Below is a small trained network, with its code and all its weights. Each question gives an input and a class and asks what happens when units are switched off, that is, made to give their printed mean instead of their output.

import numpy as np


def w(rows, s, z=0):
    codes = np.array(rows[::2]) - 128.0
    scale = np.full(codes.shape[1], s)
    scale[-1] = z or s
    return codes * scale


def norm(h):
    return h / np.sqrt((h * h).mean(-1, keepdims=True) + 1e-5)


def f(y):
    return np.maximum(y, 0)


def log_softmax(a):
    a = a - a.max(-1, keepdims=True)
    return a - np.log(np.exp(a).sum(-1, keepdims=True))


def net(x, mask):
    res = np.array(x, float).reshape(1, 5) / 4 @ E
    u = 0
    for l in range(3):
        y = f(norm(res) @ A[l][:, :-1].T + A[l][:, -1])
        res = res + np.where(mask[u : u + 6], y, B[l][:, -1]) @ B[l][:, :-1]
        u += 6
    return log_softmax(norm(res)[-1] @ U[:, :-1].T + U[:, -1])


A, B = {}, {}
E = w([
[117,108,180,109,130,155,137,116],'x0',
[94,86,97,129,72,76,254,50],'x1',
[162,98,151,63,79,75,153,227],'x2',
[50,178,108,149,179,157,176,206],'x3',
[116,127,91,232,55,164,113,155],'x4',
],0.0084)
A[0] = w([
[97,148,113,141,175,138,155,143,111],'L0N1',
[96,65,121,95,85,127,153,162,79],'L0N2',
[84,148,154,171,190,118,165,185,8],'L0N3',
[61,197,133,157,160,158,102,49,135],'L0N4',
[254,93,118,136,116,139,82,53,140],'L0N5',
[100,183,148,70,171,66,112,86,49],'L0N6',
],0.009,0.0016)
B[0] = w([
[255,55,149,90,204,145,135,192,187],'L0N1',
[25,177,181,128,169,216,114,6,199],'L0N2',
[215,20,124,233,73,177,148,165,202],'L0N3',
[73,65,123,49,51,26,113,215,235],'L0N4',
[193,19,122,123,84,64,156,167,253],'L0N5',
[101,191,209,252,187,38,138,224,197],'L0N6',
],0.0066,0.0056)
A[1] = w([
[78,125,135,169,2,153,66,146,96],'L1N1',
[108,96,133,212,148,149,132,172,194],'L1N2',
[158,179,175,107,81,206,101,91,5],'L1N3',
[104,27,41,131,195,151,145,180,146],'L1N4',
[147,127,147,94,57,158,38,234,165],'L1N5',
[236,132,81,102,177,186,22,161,41],'L1N6',
],0.0058,0.0013)
B[1] = w([
[92,221,189,145,57,85,2,157,219],'L1N1',
[189,152,176,209,113,111,161,102,222],'L1N2',
[84,116,162,177,101,103,134,72,133],'L1N3',
[131,48,139,132,20,72,77,104,214],'L1N4',
[83,121,93,109,158,103,185,21,254],'L1N5',
[87,130,39,55,87,181,146,127,195],'L1N6',
],0.0085,0.0052)
A[2] = w([
[167,66,79,86,176,222,36,152,156],'L2N1',
[58,49,70,58,88,71,167,150,245],'L2N2',
[141,80,140,74,106,222,79,217,4],'L2N3',
[48,124,169,1,207,39,104,193,162],'L2N4',
[81,179,97,131,62,108,131,72,250],'L2N5',
[208,74,134,140,69,63,64,108,87],'L2N6',
],0.0071,0.0015)
B[2] = w([
[106,83,93,123,143,155,195,71,155],'L2N1',
[52,108,90,88,172,174,43,172,248],'L2N2',
[158,134,145,84,65,193,121,43,149],'L2N3',
[114,190,95,188,78,80,125,87,218],'L2N4',
[128,210,93,92,254,119,139,56,206],'L2N5',
[148,185,196,143,174,214,206,210,254],'L2N6',
],0.0086,0.0078)
U = w([
[188,242,208,190,96,65,88,140,253],'0',
[242,1,148,135,98,181,162,182,156],'1',
[122,130,42,84,145,190,125,30,89],'2',
[70,175,191,90,111,126,46,161,14],'3',
],0.0078,0.0017)

Each question gives the input, the list of numbers given to net, and the class t.
The units are the neurons (one row each of A and B). Each row of codes is followed by its name. A weight is (code - 128) times the scale printed after its matrix; where a second scale follows, it is the last column's (A, B and U).
mask holds one flag per neuron, layer by layer. A switched-off neuron (its flag False) gives its mean, the last column of its row in B, instead of its output. The means were averaged over made-up inputs and are rounded, as every weight is.
A unit's drop is (log p(t) with every unit on - log p(t) with that unit switched off) / (log p(t) with every unit on - log p(t) with every unit switched off).
The circuit of an input: a set's keep is (log p(t) with only the set's units on - log p(t) with every unit switched off) / (log p(t) with every unit on - log p(t) with every unit switched off). Starting from the 12 units with the biggest drops (on a tie, the unit counted first), units are removed one at a time, each time the one whose removal leaves the highest keep (on an exact tie, the one counted first), for as long as the keep stays at least 0.8.
circuit, biggest first: the units of the circuit, biggest drop first
unit that matters most: the unit with the biggest drop
k most important neurons: the k neurons with the biggest drops, biggest first
k most important neurons of layer l: the k neurons of layer l with the biggest drops, biggest first
input [5,-8,7,-7,4], class 2: circuit, biggest first -> L1N6, L1N5, L2N1
input [-3,-3,-8,1,3], class 3: unit that matters most -> L0N4
input [8,0,-2,7,-8], class 0: 3 most important neurons -> L0N6, L2N4, L0N5
input [5,2,3,-3,8], class 0: 2 most important neurons -> L2N2, L1N1
input [3,3,3,2,-1], class 2: circuit, biggest first -> L0N2, L1N1
input [6,-3,1,1,2], class 2: 3 most important neurons -> L1N5, L0N6, L1N6
input [5,0,-3,-7,-8], class 0: 3 most important neurons of layer 0 -> L0N6, L0N3, L0N1
input [-6,3,-5,5,4], class 1: 2 most important neurons of layer 1 -> L1N4, L1N5
input [-6,8,0,8,-3], class 1: 4 most important neurons -> L0N3, L0N1, L1N5, L1N1
input [6,-6,-3,-2,0], class 2: circuit, biggest first -> L1N6, L2N1
input [4,2,-4,8,7], class 1: 2 most important neurons -> L0N1, L0N3
input [3,-1,-7,-4,0], class 3: 3 most important neurons of layer 0 -> L0N4, L0N3, L0N1
input [1,-8,6,-7,2], class 2: circuit, biggest first -> L1N6, L1N5
input [-5,-8,1,-2,3], class 2: circuit, biggest first -> L1N6, L1N5
input [-6,2,-3,6,-4], class 1: circuit, biggest first -> L0N3, L0N1
input [7,7,7,3,0], class 2: most important neuron -> L0N2
input [-8,2,2,5,3], class 1: 2 most important neurons of layer 0 -> L0N1, L0N6
input [-5,6,-7,-3,1], class 3: 2 most important neurons -> L0N4, L2N2
input [-3,-3,-7,-6,4], class 3: 3 most important neurons -> L0N4, L1N1, L0N3
input [6,7,-8,3,3], class 3: circuit, biggest first -> L0N4, L1N5
